Below is a small trained network, with its code and all its weights. Each question gives an input and a class and asks what happens when units are switched off, that is, made to give their printed mean instead of their output.

import numpy as np


def w(rows, s, z=0):
    codes = np.array(rows[::2]) - 128.0
    scale = np.full(codes.shape[1], s)
    scale[-1] = z or s
    return codes * scale


def f(y):
    return y / 2 * (1 + np.tanh(0.7978845608 * (y + 0.044715 * y**3)))


def log_softmax(a):
    a = a - a.max(-1, keepdims=True)
    return a - np.log(np.exp(a).sum(-1, keepdims=True))


def net(x, mask):
    res = np.array(x, float).reshape(1, 6) / 4 @ E
    y = f(res @ A[0][:, :-1].T + A[0][:, -1])
    res = res + np.where(mask, y, B[0][:, -1]) @ B[0][:, :-1]
    return log_softmax(res[-1] @ U[:, :-1].T + U[:, -1])


A, B = {}, {}
E = w([
[150,194,158,10,153,101,124],'x0',
[142,251,157,192,126,161,165],'x1',
[130,161,17,119,16,92,142],'x2',
[15,111,157,98,114,157,253],'x3',
[127,129,123,126,131,126,130],'x4',
[238,93,107,124,148,138,238],'x5',
],0.0046)
A[0] = w([
[82,152,142,133,128,117,86,21],'N1',
[97,79,101,243,130,136,134,53],'N2',
[222,156,125,170,139,109,36,28],'N3',
[121,79,125,235,98,155,122,57],'N4',
[22,137,163,112,124,133,238,4],'N5',
[137,99,243,158,224,147,114,20],'N6',
[239,87,121,159,150,130,215,34],'N7',
[81,108,139,99,110,143,180,50],'N8',
[130,23,112,71,111,108,89,26],'N9',
[142,175,44,111,20,103,138,23],'N10',
[24,164,145,159,119,120,27,32],'N11',
[139,211,147,6,151,119,126,78],'N12',
[151,254,161,217,122,150,160,37],'N13',
],0.011,0.0039)
B[0] = w([
[173,89,107,91,128,204,200,127],'N1',
[190,97,200,158,198,83,151,184],'N2',
[213,178,85,151,137,195,21,224],'N3',
[196,93,195,149,206,108,145,178],'N4',
[210,189,68,161,121,179,8,234],'N5',
[34,104,111,244,38,185,146,245],'N6',
[132,224,128,28,101,155,213,224],'N7',
[175,115,98,106,130,160,58,154],'N8',
[102,37,64,61,112,138,87,183],'N9',
[26,106,174,245,92,211,155,215],'N10',
[151,215,112,38,97,145,254,218],'N11',
[197,64,206,182,212,94,181,252],'N12',
[65,20,73,20,118,56,79,235],'N13',
],0.018,0.004)
U = w([
[108,141,117,147,116,67,98,250],'0',
[199,186,56,155,108,154,2,71],'1',
[7,105,135,250,40,157,144,86],'2',
[127,213,120,39,84,106,231,88],'3',
[177,61,210,191,224,24,144,83],'4',
[40,8,43,33,90,19,52,116],'5',
],0.0048,0.014)

Each question gives the input, the list of numbers given to net, and the class t.
The units are the neurons (one row each of A and B). Each row of codes is followed by its name. A weight is (code - 128) times the scale printed after its matrix; where a second scale follows, it is the last column's (A, B and U).
mask holds one flag per neuron, in row order. A switched-off neuron (its flag False) gives its mean, the last column of its row in B, instead of its output. The means were averaged over made-up inputs and are rounded, as every weight is.
A unit's drop is (log p(t) with every unit on - log p(t) with that unit switched off) / (log p(t) with every unit on - log p(t) with every unit switched off).
The circuit of an input: a set's keep is (log p(t) with only the set's units on - log p(t) with every unit switched off) / (log p(t) with every unit on - log p(t) with every unit switched off). Starting from the 12 units with the biggest drops (on a tie, the unit counted first), units are removed one at a time, each time the one whose removal leaves the highest keep (on an exact tie, the one counted first), for as long as the keep stays at least 0.8.
units of the circuit, in order: the units of the circuit, biggest drop first
k most important neurons: the k neurons with the biggest drops, biggest first
drop when u is switched off: that unit's drop, to one decimal
input [-6,-8,-8,4,-3,8], class 2: units of the circuit, in order	(N6)
input [-7,0,3,-3,6,6], class 4: 2 most important neurons	(N4, N2)
input [1,-3,-8,-7,4,7], class 2: 2 most important neurons	(N6, N5)
input [-7,-6,-1,3,0,-7], class 3: 2 most important neurons	(N11, N12)
input [3,-7,1,3,4,6], class 5: 2 most important neurons	(N9, N11)
input [8,1,2,-3,0,6], class 4: 2 most important neurons	(N12, N11)
input [0,4,-6,-5,-3,-1], class 2: 2 most important neurons	(N6, N5)
input [-8,8,3,4,2,1], class 4: 2 most important neurons	(N2, N4)
input [6,5,-2,5,-3,-2], class 4: 2 most important neurons	(N12, N3)
input [-5,4,3,5,-4,0], class 1: 2 most important neurons	(N5, N12)
input [4,6,8,-7,5,5], class 2: 2 most important neurons	(N10, N5)
input [-2,-3,-3,6,2,6], class 1: 3 most important neurons	(N5, N8, N11)
input [8,-3,7,4,-5,4], class 4: 2 most important neurons	(N12, N6)
input [-1,2,-2,-5,1,4], class 1: units of the circuit, in order	(N3)
input [-4,7,-4,-6,0,1], class 5: 2 most important neurons	(N13, N5)
input [-8,8,5,7,7,-1], class 4: drop when N3 is switched off	0.2
input [-7,5,-7,-3,-6,-8], class 3: drop when N7 is switched off	-0.1
input [7,-1,8,7,4,-5], class 2: drop when N10 is switched off	2.4
